Here is a tiny trained network, its code and every weight. The questions are about switching its units off for an input and a target symbol, where a switched-off unit gives its printed mean instead of its output.

import numpy as np


def w(rows, s, z=0):
    codes = np.array(rows[::2]) - 128.0
    scale = np.full(codes.shape[1], s)
    scale[-1] = z or s
    return codes * scale


def f(y):
    return np.maximum(y, 0)


def softmax(a):
    e = np.exp(a - a.max(-1, keepdims=True))
    return e / e.sum(-1, keepdims=True)


def log_softmax(a):
    a = a - a.max(-1, keepdims=True)
    return a - np.log(np.exp(a).sum(-1, keepdims=True))


def net(x, mask):
    ids = ['αβδεζηθλμξπστφψω'.index(c) for c in x.split()]
    T = len(ids)
    res = E[ids] + P[:T]
    r = res
    for j in range(2):
        rows = slice(4 * j, 4 * j + 4)
        q, k, v = (r @ M[0][rows].T for M in (Q, K, V))
        z = softmax(np.where(np.tri(T) > 0, q @ k.T / 4**0.5, -1e9)) @ v
        o = O[0][rows]
        res = res + np.where(mask[j], z, o[:, -1]) @ o[:, :-1]
    y = f(res @ A[0][:, :-1].T + A[0][:, -1])
    res = res + np.where(mask[2:6], y, B[0][:, -1]) @ B[0][:, :-1]
    return log_softmax(res[-1] @ U[:, :-1].T + U[:, -1])


Q, K, V, O, A, B = {}, {}, {}, {}, {}, {}
E = w([
[120,163,130,175,105,158,79,10,166,145,157],'α',
[140,156,70,138,83,39,187,67,178,195,144],'β',
[137,232,124,64,178,137,67,157,197,110,58],'δ',
[67,208,101,130,87,57,119,91,95,143,72],'ε',
[89,131,76,105,127,154,135,107,107,132,160],'ζ',
[69,174,82,135,118,162,152,176,169,120,150],'η',
[109,182,96,149,76,198,129,89,39,123,210],'θ',
[54,155,76,94,96,139,132,162,176,174,92],'λ',
[180,181,126,168,105,87,157,196,57,93,81],'μ',
[150,204,112,149,164,113,90,85,157,99,220],'ξ',
[67,104,78,212,81,120,193,121,139,152,115],'π',
[100,134,160,231,87,139,101,91,144,158,156],'σ',
[93,210,147,140,88,75,122,250,130,126,166],'τ',
[134,163,107,132,179,192,114,101,117,66,103],'φ',
[116,148,139,219,178,163,109,140,196,93,82],'ψ',
[198,225,131,33,95,174,118,183,98,106,43],'ω',
],0.02)
P = w([
[105,122,94,175,215,103,154,180,119,150,144],'0',
[213,127,100,169,133,183,69,119,199,81,101],'1',
[111,182,27,200,197,130,123,162,80,212,185],'2',
[83,132,175,148,186,105,180,91,146,116,177],'3',
[185,120,93,104,85,144,67,106,204,53,118],'4',
[122,200,31,154,162,148,114,134,70,205,152],'5',
[51,155,211,122,169,103,205,73,140,101,185],'6',
[154,120,72,66,39,87,62,101,222,34,136],'7',
[117,217,66,111,140,181,80,149,53,195,115],'8',
[40,186,249,118,170,147,228,21,117,79,192],'9',
[146,127,82,50,46,140,73,90,171,7,133],'10',
],0.012)
Q[0] = w([
[111,148,142,144,207,168,167,118,102,203,146],'head 0',
[126,46,248,85,193,98,183,139,126,146,113],'head 0',
[151,92,106,126,70,145,145,123,170,40,142],'head 0',
[54,182,138,118,123,118,162,78,179,71,149],'head 0',
[146,157,103,150,172,141,119,148,65,200,165],'head 1',
[135,141,82,65,111,143,128,124,88,128,134],'head 1',
[100,113,217,150,128,123,194,112,161,84,153],'head 1',
[163,51,170,110,94,159,146,150,137,130,148],'head 1',
],0.012)
K[0] = w([
[124,85,133,128,165,158,129,98,188,101,126],'head 0',
[135,118,128,159,254,161,154,130,155,216,123],'head 0',
[150,190,166,137,70,145,147,145,47,144,125],'head 0',
[80,172,186,99,114,121,175,104,96,127,135],'head 0',
[153,84,150,119,89,125,86,113,131,100,144],'head 1',
[142,129,102,114,102,131,121,125,88,119,131],'head 1',
[116,198,189,127,140,160,208,101,102,162,131],'head 1',
[166,147,106,169,160,194,134,148,119,206,138],'head 1',
],0.015)
V[0] = w([
[76,120,96,122,162,171,77,133,48,48,148],'head 0',
[35,67,78,87,120,199,111,78,176,200,86],'head 0',
[86,63,173,234,20,151,148,192,149,125,238],'head 0',
[132,54,135,195,126,58,95,47,92,142,29],'head 0',
[58,173,255,204,113,109,115,173,166,184,92],'head 1',
[144,126,100,127,157,94,247,180,177,60,93],'head 1',
[177,114,120,120,112,169,137,178,32,183,56],'head 1',
[79,116,79,217,146,208,103,131,168,64,133],'head 1',
],0.0081)
O[0] = w([
[118,49,155,94,139,126,51,168,139,113,126,95],'head 0',
[1,112,167,182,116,146,155,79,187,155,56,111],'head 0',
[146,74,83,213,114,172,116,103,110,190,121,88],'head 0',
[137,118,53,37,145,57,97,51,133,189,99,65],'head 0',
[110,126,83,78,90,163,146,156,67,96,77,137],'head 1',
[185,159,194,145,229,158,84,123,83,155,93,183],'head 1',
[129,142,178,174,67,121,115,107,117,153,118,2],'head 1',
[130,126,146,67,150,160,131,121,149,145,91,183],'head 1',
],0.013,0.0083)
A[0] = w([
[118,35,174,133,173,61,231,98,41,64,101,169],'neuron 0',
[173,201,91,104,112,135,91,217,207,84,105,2],'neuron 1',
[88,153,146,192,44,158,166,49,144,142,41,158],'neuron 2',
[1,167,155,138,216,113,192,106,84,180,133,40],'neuron 3',
],0.0062,0.0029)
B[0] = w([
[96,171,134,179,194,42,5,119,152,255,155,156],'neuron 0',
[44,123,95,216,94,172,122,21,117,78,180,249],'neuron 1',
[100,196,137,23,81,177,109,169,129,207,186,201],'neuron 2',
[150,123,75,168,72,107,58,103,226,40,63,250],'neuron 3',
],0.0096,0.013)
U = w([
[109,60,97,89,82,74,129,14,128,79,109,162],'α',
[104,163,94,221,138,87,130,9,117,130,102,25],'β',
[126,166,136,115,115,72,165,119,139,51,135,124],'δ',
[160,140,71,75,90,58,2,131,105,83,136,90],'ε',
[141,44,140,180,80,52,6,78,175,100,118,139],'ζ',
[137,162,138,157,170,141,167,120,147,135,111,153],'η',
[120,120,113,198,99,122,127,75,116,149,169,152],'θ',
[155,188,126,108,75,108,66,150,156,119,120,75],'λ',
[131,199,159,111,137,89,39,101,83,179,156,174],'μ',
[114,170,88,103,198,120,136,147,164,143,216,2],'ξ',
[101,143,116,158,120,113,33,45,82,177,117,78],'π',
[72,149,88,126,125,115,133,81,69,163,140,152],'σ',
[97,196,96,148,165,121,150,160,88,154,150,124],'τ',
[138,147,161,71,189,76,71,143,170,138,174,210],'φ',
[162,144,105,75,168,128,118,111,116,97,82,191],'ψ',
[171,226,178,97,128,106,198,119,133,148,158,247],'ω',
],0.0054,0.0055)

Each question gives the input, a string of symbols that net reads in full, and the target symbol t.
The units are the heads (4 rows each of Q, K, V and O) and the neurons (one row each of A and B). Each row of codes is followed by its name. A weight is (code - 128) times the scale printed after its matrix; where a second scale follows, it is the last column's (O, A, B and U).
mask holds one flag per unit, heads first, then neurons. A switched-off unit (its flag False) gives its mean, the last column of its rows in O or B, instead of its output. The means were averaged over made-up inputs and are rounded, as every weight is.
A unit's drop is (log p(t) with every unit on - log p(t) with that unit switched off) / (log p(t) with every unit on - log p(t) with every unit switched off).
The circuit of an input: a set's keep is (log p(t) with only the set's units on - log p(t) with every unit switched off) / (log p(t) with every unit on - log p(t) with every unit switched off). Starting from all 6 units, units are removed one at a time, each time the one whose removal leaves the highest keep (on an exact tie, the one counted first), for as long as the keep stays at least 0.8.
units of the circuit, in order: the units of the circuit, biggest drop first
top k neurons: the k neurons with the biggest drops, biggest first
which heads matter: for each layer, one digit per head in row order, 1 if its drop is at least 0.15 and else 0, layers parted by /
input β θ ω μ μ β δ ω ζ, target ω: units of the circuit, in order : head 0; neuron 3
input λ β η ζ, target ζ: top neuron : neuron 3
input ε β δ φ λ β λ α, target α: which heads matter : 10
input α β φ β φ ω β λ ζ, target λ: units of the circuit, in order : head 0; neuron 3; neuron 2; neuron 1
input ω δ β μ λ β φ φ, target ε: which heads matter : 10
input δ λ τ ζ α λ β ψ λ, target ψ: which heads matter : 01
input β φ ω β β φ, target β: top 2 neurons : neuron 3; neuron 2
input δ φ λ φ δ ε σ, target σ: units of the circuit, in order : head 1; head 0; neuron 3
input δ η η α λ λ ζ τ, target θ: units of the circuit, in order : head 0; neuron 1
input ε λ η π ζ δ λ σ δ ξ δ, target α: which heads matter : 10
input μ λ σ, target λ: top 3 neurons : neuron 2; neuron 3; neuron 1
input μ θ τ δ λ φ, target λ: top 2 neurons : neuron 2; neuron 3
input β τ θ, target τ: units of the circuit, in order : head 0; neuron 3; head 1
input θ φ δ δ φ, target ζ: units of the circuit, in order : head 0
input ζ π θ β β ζ τ λ, target θ: top 2 neurons : neuron 1; neuron 3
input ω τ τ λ β β ζ δ, target θ: units of the circuit, in order : neuron 1; head 0
input β σ μ τ ζ ζ α ζ β ω α, target δ: units of the circuit, in order : head 0; neuron 1
input β ω δ λ β λ, target β: units of the circuit, in order : head 0; neuron 3
input β δ β β β ψ ζ α α μ, target μ: units of the circuit, in order : neuron 0; head 1
input σ λ δ λ η τ β π ζ, target π: units of the circuit, in order : head 0
input λ τ β ξ ε, target α: top 2 neurons : neuron 2; neuron 0
